Below are the code and all the weights of a small trained network. Each question names an input and a class and asks about switching units off, where a switched-off unit gives its printed mean instead of its output.

import numpy as np


def w(rows, s, z=0):
    codes = np.array(rows[::2]) - 128.0
    scale = np.full(codes.shape[1], s)
    scale[-1] = z or s
    return codes * scale


def norm(h):
    return h / np.sqrt((h * h).mean(-1, keepdims=True) + 1e-5)


def f(y):
    return np.maximum(y, 0)


def log_softmax(a):
    a = a - a.max(-1, keepdims=True)
    return a - np.log(np.exp(a).sum(-1, keepdims=True))


def net(x, mask):
    res = np.array(x, float).reshape(1, 5) / 4 @ E
    u = 0
    for l in range(4):
        y = f(norm(res) @ A[l][:, :-1].T + A[l][:, -1])
        res = res + np.where(mask[u : u + 7], y, B[l][:, -1]) @ B[l][:, :-1]
        u += 7
    return log_softmax(norm(res)[-1] @ U[:, :-1].T + U[:, -1])


A, B = {}, {}
E = w([
[130,254,114,166,150,140],'x0',
[117,111,163,114,108,215],'x1',
[205,154,138,53,107,150],'x2',
[224,148,94,151,120,194],'x3',
[120,133,81,86,71,166],'x4',
],0.008)
A[0] = w([
[110,205,123,166,153,35,3],'L0N1',
[55,26,178,61,116,48,133],'L0N2',
[114,198,115,134,134,47,35],'L0N3',
[56,63,110,57,141,66,74],'L0N4',
[36,79,97,228,140,13,64],'L0N5',
[70,38,184,60,119,83,112],'L0N6',
[106,177,133,164,143,5,39],'L0N7',
],0.013,0.0045)
B[0] = w([
[175,176,167,20,162,33,193],'L0N1',
[31,45,204,115,67,90,254],'L0N2',
[104,136,103,34,162,48,179],'L0N3',
[61,116,213,66,88,138,209],'L0N4',
[141,198,26,251,129,186,254],'L0N5',
[141,94,243,122,166,134,227],'L0N6',
[121,91,157,41,196,95,205],'L0N7',
],0.015,0.0095)
A[1] = w([
[26,173,82,149,112,132,58],'L1N1',
[124,161,111,108,72,109,74],'L1N2',
[68,214,100,136,66,113,112],'L1N3',
[131,147,95,48,52,204,4],'L1N4',
[92,248,186,215,158,134,156],'L1N5',
[80,130,132,66,105,101,50],'L1N6',
[71,114,93,201,138,81,3],'L1N7',
],0.016,0.0023)
B[1] = w([
[175,116,119,191,73,229,200],'L1N1',
[95,157,144,146,177,114,159],'L1N2',
[110,144,198,184,165,115,204],'L1N3',
[107,167,51,44,141,72,234],'L1N4',
[110,162,115,249,73,152,255],'L1N5',
[143,142,134,182,134,190,236],'L1N6',
[204,140,145,155,136,206,175],'L1N7',
],0.016,0.0074)
A[2] = w([
[146,145,72,47,99,150,58],'L2N1',
[182,187,131,65,107,164,159],'L2N2',
[129,75,108,71,97,200,42],'L2N3',
[75,133,94,145,137,77,73],'L2N4',
[200,4,108,152,155,56,57],'L2N5',
[147,69,124,53,42,188,120],'L2N6',
[80,47,176,68,128,151,9],'L2N7',
],0.017,0.0012)
B[2] = w([
[168,199,150,141,163,109,214],'L2N1',
[173,135,85,162,199,134,208],'L2N2',
[85,135,125,100,131,80,171],'L2N3',
[183,95,108,51,125,197,170],'L2N4',
[195,101,161,124,6,114,148],'L2N5',
[72,124,112,47,156,115,198],'L2N6',
[98,50,119,101,144,132,254],'L2N7',
],0.021,0.0088)
A[3] = w([
[47,120,9,195,68,194,89],'L3N1',
[72,146,64,156,77,129,2],'L3N2',
[153,80,80,153,54,212,34],'L3N3',
[74,154,168,110,152,173,102],'L3N4',
[58,75,87,53,123,175,162],'L3N5',
[84,86,58,110,106,186,107],'L3N6',
[131,91,104,204,73,155,10],'L3N7',
],0.012,0.0022)
B[3] = w([
[207,148,164,141,180,195,251],'L3N1',
[113,100,92,120,128,165,166],'L3N2',
[147,61,72,86,196,233,187],'L3N3',
[158,29,34,171,159,95,210],'L3N4',
[122,195,243,247,151,40,254],'L3N5',
[137,145,159,151,174,109,167],'L3N6',
[166,83,39,123,127,160,212],'L3N7',
],0.014,0.0054)
U = w([
[149,109,118,86,2,100,3],'0',
[162,230,72,65,193,77,165],'1',
[33,20,235,112,105,75,188],'2',
[146,156,115,249,103,214,174],'3',
],0.01,0.0057)

Each question gives the input, the list of numbers given to net, and the class t.
The units are the neurons (one row each of A and B). Each row of codes is followed by its name. A weight is (code - 128) times the scale printed after its matrix; where a second scale follows, it is the last column's (A, B and U).
mask holds one flag per neuron, layer by layer. A switched-off neuron (its flag False) gives its mean, the last column of its row in B, instead of its output. The means were averaged over made-up inputs and are rounded, as every weight is.
A unit's drop is (log p(t) with every unit on - log p(t) with that unit switched off) / (log p(t) with every unit on - log p(t) with every unit switched off).
The circuit of an input: a set's keep is (log p(t) with only the set's units on - log p(t) with every unit switched off) / (log p(t) with every unit on - log p(t) with every unit switched off). Starting from the 12 units with the biggest drops (on a tie, the unit counted first), units are removed one at a time, each time the one whose removal leaves the highest keep (on an exact tie, the one counted first), for as long as the keep stays at least 0.8.
circuit, biggest first: the units of the circuit, biggest drop first
unit that matters most: the unit with the biggest drop
k most important neurons: the k neurons with the biggest drops, biggest first
k most important neurons of layer l: the k neurons of layer l with the biggest drops, biggest first
drop of u: that unit's drop, to one decimal
input [2,-1,2,8,0], class 1: unit that matters most -> L0N5
input [-1,7,-5,-4,-3], class 3: 3 most important neurons -> (L0N5 L0N7 L1N5)
input [-1,8,2,2,1], class 1: 2 most important neurons -> (L0N5 L0N2)
input [-5,-4,3,4,-8], class 0: 3 most important neurons -> (L2N5 L0N4 L0N5)
input [6,0,-2,-6,-1], class 1: 2 most important neurons of layer 0 -> (L0N1 L0N7)
input [-2,-2,3,1,8], class 1: 2 most important neurons -> (L0N5 L1N4)
input [3,2,0,4,3], class 1: 2 most important neurons -> (L0N5 L0N6)
input [8,7,5,7,6], class 1: 2 most important neurons -> (L0N5 L1N4)
input [-5,1,6,5,-7], class 0: 3 most important neurons of layer 1 -> (L1N4 L1N1 L1N5)
input [-2,-8,-3,5,-7], class 1: 2 most important neurons -> (L0N7 L0N1)
input [-8,3,-7,7,-5], class 3: 2 most important neurons of layer 1 -> (L1N7 L1N4)
input [-7,-6,-6,2,-2], class 3: drop of L3N4 -> 0.0
input [-7,-4,-3,4,-5], class 3: drop of L0N5 -> 2.5
input [5,4,-3,-7,-3], class 3: circuit, biggest first -> (L0N5)
input [0,-2,-8,-3,5], class 3: drop of L0N5 -> 2.6
input [-3,0,-1,8,5], class 1: drop of L0N5 -> 0.7
